Below is a small trained network, with its code and all its weights. Each question gives an input and a target symbol and asks what happens when units are switched off, that is, made to give their printed mean instead of their output.

import numpy as np


def w(rows, s, z=0):
    codes = np.array(rows[::2]) - 128.0
    scale = np.full(codes.shape[1], s)
    scale[-1] = z or s
    return codes * scale


def norm(h):
    return h / np.sqrt((h * h).mean(-1, keepdims=True) + 1e-5)


def softmax(a):
    e = np.exp(a - a.max(-1, keepdims=True))
    return e / e.sum(-1, keepdims=True)


def log_softmax(a):
    a = a - a.max(-1, keepdims=True)
    return a - np.log(np.exp(a).sum(-1, keepdims=True))


def net(x, mask):
    ids = ['αβγδεθξπσφω'.index(c) for c in x.split()]
    T = len(ids)
    res = E[ids] + P[:T]
    u = 0
    for l in range(2):
        r = norm(res)
        for j in range(3):
            rows = slice(3 * j, 3 * j + 3)
            q, k, v = (r @ M[l][rows].T for M in (Q, K, V))
            z = softmax(np.where(np.tri(T) > 0, q @ k.T / 3**0.5, -1e9)) @ v
            o = O[l][rows]
            res = res + np.where(mask[u + j], z, o[:, -1]) @ o[:, :-1]
        u += 3
    return log_softmax(norm(res)[-1] @ U[:, :-1].T + U[:, -1])


Q, K, V, O = {}, {}, {}, {}
E = w([
[124,140,135,164],'α',
[137,130,127,165],'β',
[78,49,1,77],'γ',
[148,132,132,126],'δ',
[147,143,120,154],'ε',
[127,125,148,140],'θ',
[149,127,125,125],'ξ',
[125,120,147,140],'π',
[132,120,146,123],'σ',
[149,183,131,135],'φ',
[117,133,138,129],'ω',
],0.0043)
P = w([
[50,130,113,44],'0',
[179,14,192,226],'1',
[166,29,175,218],'2',
[178,46,163,214],'3',
[172,40,161,220],'4',
[169,43,162,220],'5',
[183,58,173,230],'6',
[183,52,164,232],'7',
[216,54,180,249],'8',
],0.0015)
Q[0] = w([
[29,197,111,3],'L0H1',
[153,90,118,219],'L0H1',
[195,50,139,161],'L0H1',
[207,76,128,223],'L0H2',
[73,158,128,11],'L0H2',
[135,188,104,37],'L0H2',
[61,236,103,14],'L0H3',
[93,211,135,40],'L0H3',
[172,197,165,113],'L0H3',
],0.0081)
K[0] = w([
[91,2,178,192],'L0H1',
[147,212,81,76],'L0H1',
[114,242,79,171],'L0H1',
[34,92,14,93],'L0H2',
[212,177,245,175],'L0H2',
[200,231,211,107],'L0H2',
[196,146,239,227],'L0H3',
[192,178,232,212],'L0H3',
[76,208,192,132],'L0H3',
],0.0071)
V[0] = w([
[126,223,237,193],'L0H1',
[106,32,181,151],'L0H1',
[104,69,178,162],'L0H1',
[94,99,31,156],'L0H2',
[115,11,125,122],'L0H2',
[171,161,188,122],'L0H2',
[132,62,62,107],'L0H3',
[111,37,66,173],'L0H3',
[51,3,81,195],'L0H3',
],0.0057)
O[0] = w([
[114,112,221,227,120],'L0H1',
[176,89,135,89,110],'L0H1',
[164,87,146,100,117],'L0H1',
[144,26,75,102,218],'L0H2',
[180,164,72,74,215],'L0H2',
[78,206,158,150,2],'L0H2',
[131,135,61,78,207],'L0H3',
[124,32,107,62,146],'L0H3',
[168,2,138,52,250],'L0H3',
],0.0066,0.0024)
Q[1] = w([
[49,121,161,52],'L1H1',
[34,123,122,28],'L1H1',
[231,123,120,215],'L1H1',
[185,82,54,34],'L1H2',
[160,100,44,14],'L1H2',
[23,162,202,254],'L1H2',
[221,4,137,253],'L1H3',
[129,36,152,203],'L1H3',
[205,24,169,204],'L1H3',
],0.007)
K[1] = w([
[195,147,209,211],'L1H1',
[205,164,193,220],'L1H1',
[33,81,43,41],'L1H1',
[149,92,50,148],'L1H2',
[173,91,56,135],'L1H2',
[147,179,213,145],'L1H2',
[85,143,95,2],'L1H3',
[158,129,47,37],'L1H3',
[109,177,81,31],'L1H3',
],0.0093)
V[1] = w([
[182,33,92,106],'L1H1',
[72,172,206,143],'L1H1',
[67,165,25,110],'L1H1',
[79,101,53,107],'L1H2',
[116,66,52,60],'L1H2',
[141,117,2,176],'L1H2',
[191,156,68,124],'L1H3',
[207,166,60,126],'L1H3',
[205,147,124,139],'L1H3',
],0.0059)
O[1] = w([
[123,197,173,204,244],'L1H1',
[160,79,36,67,32],'L1H1',
[111,3,190,134,39],'L1H1',
[119,116,162,225,73],'L1H2',
[140,161,181,216,190],'L1H2',
[7,67,221,175,143],'L1H2',
[109,144,182,70,229],'L1H3',
[98,151,194,57,247],'L1H3',
[113,175,135,46,220],'L1H3',
],0.0051,0.0012)
U = w([
[255,133,47,236,59],'α',
[182,40,245,242,89],'β',
[144,113,141,119,56],'γ',
[12,161,27,41,88],'δ',
[30,63,33,227,38],'ε',
[248,213,33,43,101],'θ',
[14,112,230,120,144],'ξ',
[220,214,240,146,170],'π',
[138,170,230,3,110],'σ',
[76,219,90,218,254],'φ',
[165,8,59,39,105],'ω',
],0.0087,0.0033)

Each question gives the input, a string of symbols that net reads in full, and the target symbol t.
The units are the heads (3 rows each of Q, K, V and O). Each row of codes is followed by its name. A weight is (code - 128) times the scale printed after its matrix; where a second scale follows, it is the last column's (O and U).
mask holds one flag per head, layer by layer. A switched-off head (its flag False) gives its mean, the last column of its rows in O, instead of its output. The means were averaged over made-up inputs and are rounded, as every weight is.
A unit's drop is (log p(t) with every unit on - log p(t) with that unit switched off) / (log p(t) with every unit on - log p(t) with every unit switched off).
The circuit of an input: a set's keep is (log p(t) with only the set's units on - log p(t) with every unit switched off) / (log p(t) with every unit on - log p(t) with every unit switched off). Starting from all 6 units, units are removed one at a time, each time the one whose removal leaves the highest keep (on an exact tie, the one counted first), for as long as the keep stays at least 0.8.
circuit, biggest first: the units of the circuit, biggest drop first
unit that matters most: the unit with the biggest drop
heads that matter: for each layer, one digit per head in row order, 1 if its drop is at least 0.15 and else 0, layers parted by /
input π φ ω, target π: circuit, biggest first	L1H1
input θ γ δ φ ε ω β, target β: heads that matter	100 / 110
input δ β ξ ω π σ, target δ: circuit, biggest first	L0H3, L1H1, L0H1
input ξ π β φ φ α θ β θ, target ξ: circuit, biggest first	L0H3, L1H2
input δ ε φ δ α π θ β, target δ: circuit, biggest first	L0H3, L1H1, L1H2
input π δ θ φ, target π: heads that matter	000 / 100
input δ ξ θ ξ, target δ: circuit, biggest first	L0H3, L1H1, L0H1
input β σ α β ω σ, target β: heads that matter	000 / 110
input φ ω β θ β, target φ: heads that matter	001 / 000
input δ σ φ ξ ω, target δ: circuit, biggest first	L0H3, L1H1, L1H2
input θ α π ξ α δ ξ δ ξ, target θ: circuit, biggest first	L0H2, L0H3, L1H2
input β φ θ θ ω β ξ, target β: heads that matter	000 / 100
input γ ω φ σ φ σ δ δ φ, target β: heads that matter	000 / 110
input φ β σ, target φ: heads that matter	001 / 000
input β φ σ α π, target β: heads that matter	000 / 100
input π β ξ π, target π: circuit, biggest first	L1H1
input σ β π π φ ω π θ β, target σ: circuit, biggest first	L1H2, L0H1, L0H3, L1H3
input β ω ω φ ω ω β, target β: heads that matter	000 / 000
input β γ θ φ γ ε, target β: heads that matter	100 / 110
input α π α σ θ σ, target α: unit that matters most	L1H3
input α ε π ε φ σ, target α: heads that matter	000 / 111
input ξ ω δ β ξ, target ξ: circuit, biggest first	L1H2, L0H3
input ε φ φ φ, target ε: circuit, biggest first	L1H1, L0H3, L0H1
input φ σ β γ φ, target β: heads that matter	110 / 000
